Below is a small trained network, with its code and all its weights. Each question gives an input and a class and asks what happens when units are switched off, that is, made to give their printed mean instead of their output.

import numpy as np


def w(rows, s, z=0):
    codes = np.array(rows[::2]) - 128.0
    scale = np.full(codes.shape[1], s)
    scale[-1] = z or s
    return codes * scale


def norm(h):
    return h / np.sqrt((h * h).mean(-1, keepdims=True) + 1e-5)


def f(y):
    return np.maximum(y, 0)


def log_softmax(a):
    a = a - a.max(-1, keepdims=True)
    return a - np.log(np.exp(a).sum(-1, keepdims=True))


def net(x, mask):
    res = np.array(x, float).reshape(1, 8) / 4 @ E
    u = 0
    for l in range(3):
        y = f(norm(res) @ A[l][:, :-1].T + A[l][:, -1])
        res = res + np.where(mask[u : u + 4], y, B[l][:, -1]) @ B[l][:, :-1]
        u += 4
    return log_softmax(norm(res)[-1] @ U[:, :-1].T + U[:, -1])


A, B = {}, {}
E = w([
[130,139,126,119,152,174,91,161,70],'x0',
[99,196,167,179,139,154,142,100,21],'x1',
[155,203,196,221,162,157,163,156,161],'x2',
[82,114,55,160,58,135,176,195,117],'x3',
[153,53,120,80,131,173,96,175,77],'x4',
[119,123,88,125,153,168,115,130,136],'x5',
[122,209,161,102,33,65,90,179,103],'x6',
[249,121,91,105,150,196,16,73,130],'x7',
],0.014)
A[0] = w([
[182,187,137,129,128,85,45,62,152,58],'L0N1',
[196,171,167,183,221,134,74,104,116,2],'L0N2',
[147,10,136,118,188,170,130,122,102,191],'L0N3',
[130,127,124,92,86,115,117,125,76,63],'L0N4',
],0.014,0.0041)
B[0] = w([
[248,197,171,107,70,150,93,86,163,224],'L0N1',
[137,80,140,56,130,232,227,108,125,225],'L0N2',
[114,108,105,42,110,231,124,86,149,255],'L0N3',
[162,134,130,125,222,133,161,137,144,171],'L0N4',
],0.012,0.0093)
A[1] = w([
[140,87,79,173,179,154,86,122,153,180],'L1N1',
[77,18,90,120,142,122,157,149,125,2],'L1N2',
[117,144,146,117,121,163,79,100,30,66],'L1N3',
[132,148,146,183,249,168,119,99,169,164],'L1N4',
],0.015,0.0062)
B[1] = w([
[182,135,151,48,137,160,186,86,174,227],'L1N1',
[150,147,167,89,3,166,128,64,122,239],'L1N2',
[113,113,62,51,254,169,176,161,150,211],'L1N3',
[148,120,45,91,224,110,173,188,92,253],'L1N4',
],0.013,0.0056)
A[2] = w([
[105,1,51,86,111,102,79,106,143,52],'L2N1',
[137,148,146,127,138,178,41,108,13,3],'L2N2',
[135,108,94,126,98,195,103,213,100,170],'L2N3',
[148,103,144,137,177,105,117,49,186,204],'L2N4',
],0.017,0.004)
B[2] = w([
[161,140,162,19,223,207,228,90,152,247],'L2N1',
[107,6,115,64,230,242,212,109,135,169],'L2N2',
[241,165,129,196,141,178,76,170,186,254],'L2N3',
[173,94,127,105,122,156,130,179,84,242],'L2N4',
],0.013,0.0077)
U = w([
[17,155,151,160,42,77,168,123,123,160],'0',
[216,119,133,54,167,208,156,131,155,214],'1',
[109,56,195,77,186,36,80,138,113,69],'2',
[119,69,82,164,132,118,38,124,83,34],'3',
[214,147,143,121,36,133,8,154,161,129],'4',
[147,128,29,114,168,80,65,105,75,34],'5',
[113,87,91,166,124,112,74,81,103,1],'6',
[62,152,94,222,170,105,167,249,92,106],'7',
],0.019,0.0088)

Each question gives the input, the list of numbers given to net, and the class t.
The units are the neurons (one row each of A and B). Each row of codes is followed by its name. A weight is (code - 128) times the scale printed after its matrix; where a second scale follows, it is the last column's (A, B and U).
mask holds one flag per neuron, layer by layer. A switched-off neuron (its flag False) gives its mean, the last column of its row in B, instead of its output. The means were averaged over made-up inputs and are rounded, as every weight is.
A unit's drop is (log p(t) with every unit on - log p(t) with that unit switched off) / (log p(t) with every unit on - log p(t) with every unit switched off).
The circuit of an input: a set's keep is (log p(t) with only the set's units on - log p(t) with every unit switched off) / (log p(t) with every unit on - log p(t) with every unit switched off). Starting from all 12 units, units are removed one at a time, each time the one whose removal leaves the highest keep (on an exact tie, the one counted first), for as long as the keep stays at least 0.8.
units of the circuit, in order: the units of the circuit, biggest drop first
unit that matters most: the unit with the biggest drop
k most important neurons: the k neurons with the biggest drops, biggest first
top k neurons in layer l: the k neurons of layer l with the biggest drops, biggest first
drop when u is switched off: that unit's drop, to one decimal
input [-3,6,8,4,0,3,6,-5], class 0: unit that matters most -> L1N4
input [-3,-6,7,3,-8,6,-6,-5], class 7: units of the circuit, in order -> [L0N3; L2N1; L0N2; L0N1]
input [-1,1,8,-4,5,-4,7,-3], class 4: units of the circuit, in order -> [L2N1; L0N3; L1N3]
input [-5,6,6,6,0,3,4,-2], class 7: 3 most important neurons -> [L1N2; L0N1; L1N1]
input [-6,-1,8,8,7,6,1,-2], class 4: 2 most important neurons -> [L2N3; L2N1]
input [7,3,-1,8,-3,-4,-5,-6], class 0: 3 most important neurons -> [L1N2; L1N4; L0N1]
input [-1,6,2,7,-5,0,6,-3], class 0: 2 most important neurons -> [L1N4; L2N3]
input [-1,-4,-6,-5,-4,-4,5,-6], class 2: 2 most important neurons -> [L1N2; L0N3]
input [3,8,3,-1,2,8,6,-4], class 7: top 2 neurons in layer 1 -> [L1N2; L1N3]
input [-2,2,4,0,7,5,2,-6], class 7: top 2 neurons in layer 0 -> [L0N3; L0N2]
input [-2,-7,3,-3,3,-8,1,-5], class 2: top 3 neurons in layer 0 -> [L0N3; L0N2; L0N1]
input [-6,-3,2,3,5,-8,-1,-4], class 0: drop when L1N3 is switched off -> 0.0
input [3,7,0,3,-3,1,-1,-7], class 7: drop when L1N2 is switched off -> 0.2
input [-4,-1,-6,-5,-8,-5,-5,-8], class 0: drop when L2N1 is switched off -> 0.1
input [3,-2,-4,-2,-1,-8,-3,-7], class 0: unit that matters most -> L1N2
input [-3,-7,-6,-8,-3,-7,7,-1], class 4: drop when L0N1 is switched off -> 0.2
